Below is a small trained network, with its code and all its weights. Each question gives an input and a class and asks what happens when units are switched off, that is, made to give their printed mean instead of their output.

import numpy as np


def w(rows, s, z=0):
    codes = np.array(rows[::2]) - 128.0
    scale = np.full(codes.shape[1], s)
    scale[-1] = z or s
    return codes * scale


def norm(h):
    return h / np.sqrt((h * h).mean(-1, keepdims=True) + 1e-5)


def f(y):
    return np.maximum(y, 0)


def log_softmax(a):
    a = a - a.max(-1, keepdims=True)
    return a - np.log(np.exp(a).sum(-1, keepdims=True))


def net(x, mask):
    res = np.array(x, float).reshape(1, 2) / 4 @ E
    u = 0
    for l in range(2):
        y = f(norm(res) @ A[l][:, :-1].T + A[l][:, -1])
        res = res + np.where(mask[u : u + 11], y, B[l][:, -1]) @ B[l][:, :-1]
        u += 11
    return log_softmax(norm(res)[-1] @ U[:, :-1].T + U[:, -1])


A, B = {}, {}
E = w([
[17,147,6,86],'x0',
[219,169,101,191],'x1',
],0.011)
A[0] = w([
[163,97,58,251,6],'L0N0',
[77,81,124,179,122],'L0N1',
[212,130,168,172,100],'L0N2',
[156,183,128,221,183],'L0N3',
[47,194,147,41,22],'L0N4',
[196,77,139,192,133],'L0N5',
[162,174,117,226,35],'L0N6',
[150,153,217,135,129],'L0N7',
[60,119,193,69,145],'L0N8',
[132,66,87,97,68],'L0N9',
[118,76,126,56,111],'L0N10',
],0.011,0.0022)
B[0] = w([
[119,23,119,204,202],'L0N0',
[110,154,180,115,160],'L0N1',
[146,175,52,49,254],'L0N2',
[103,92,4,169,228],'L0N3',
[160,212,76,193,226],'L0N4',
[34,239,8,192,233],'L0N5',
[186,60,112,240,207],'L0N6',
[54,255,44,156,232],'L0N7',
[186,29,86,183,237],'L0N8',
[129,150,147,97,158],'L0N9',
[205,35,180,212,192],'L0N10',
],0.0054,0.0061)
A[1] = w([
[12,192,114,84,149],'L1N0',
[92,57,133,91,165],'L1N1',
[40,153,99,147,156],'L1N2',
[152,161,99,154,2],'L1N3',
[60,150,179,138,211],'L1N4',
[79,95,55,216,164],'L1N5',
[161,79,160,156,143],'L1N6',
[45,56,207,108,251],'L1N7',
[120,242,93,172,164],'L1N8',
[162,101,104,222,239],'L1N9',
[101,111,83,67,96],'L1N10',
],0.011,0.0031)
B[1] = w([
[145,192,85,103,171],'L1N0',
[161,118,23,108,151],'L1N1',
[146,168,236,231,185],'L1N2',
[82,61,107,155,153],'L1N3',
[200,169,127,106,142],'L1N4',
[175,108,206,127,254],'L1N5',
[164,254,112,181,150],'L1N6',
[192,45,38,211,160],'L1N7',
[105,154,121,65,218],'L1N8',
[106,155,121,126,229],'L1N9',
[135,153,85,44,149],'L1N10',
],0.0089,0.013)
U = w([
[136,111,75,197,253],'0',
[97,247,108,104,253],'1',
[105,200,188,182,196],'2',
[32,68,168,56,3],'3',
[102,181,215,69,3],'4',
[54,74,132,174,3],'5',
[65,53,161,64,3],'6',
[75,64,165,57,3],'7',
],0.012,0.0038)

Each question gives the input, the list of numbers given to net, and the class t.
The units are the neurons (one row each of A and B). Each row of codes is followed by its name. A weight is (code - 128) times the scale printed after its matrix; where a second scale follows, it is the last column's (A, B and U).
mask holds one flag per neuron, layer by layer. A switched-off neuron (its flag False) gives its mean, the last column of its row in B, instead of its output. The means were averaged over made-up inputs and are rounded, as every weight is.
A unit's drop is (log p(t) with every unit on - log p(t) with that unit switched off) / (log p(t) with every unit on - log p(t) with every unit switched off).
most important unit: the unit with the biggest drop
k most important neurons: the k neurons with the biggest drops, biggest first
k most important neurons of layer l: the k neurons of layer l with the biggest drops, biggest first
drop of u: that unit's drop, to one decimal
input [3,3], class 2: most important unit -> L0N8
input [5,-6], class 0: 2 most important neurons of layer 1 -> L1N7, L1N8
input [2,1], class 2: 2 most important neurons -> L0N2, L1N2
input [-4,1], class 1: 2 most important neurons of layer 1 -> L1N8, L1N7
input [3,-2], class 2: 2 most important neurons of layer 0 -> L0N4, L0N2
input [5,-5], class 0: 4 most important neurons -> L0N7, L0N5, L0N2, L0N10
input [-6,0], class 1: 2 most important neurons -> L0N2, L1N8
input [-4,-5], class 0: 2 most important neurons -> L1N7, L0N4
input [-6,-3], class 1: 2 most important neurons of layer 1 -> L1N5, L1N8
input [7,-8], class 0: 2 most important neurons -> L1N7, L0N7
input [-7,-7], class 0: 2 most important neurons -> L1N7, L0N4
input [-6,3], class 1: 2 most important neurons of layer 0 -> L0N2, L0N8
input [-7,3], class 1: drop of L1N7 -> 0.2
input [-8,-8], class 0: drop of L1N5 -> 0.1
input [2,-1], class 2: drop of L0N4 -> 0.3
input [2,2], class 2: drop of L1N5 -> 0.3
input [-8,3], class 1: most important neuron -> L0N2
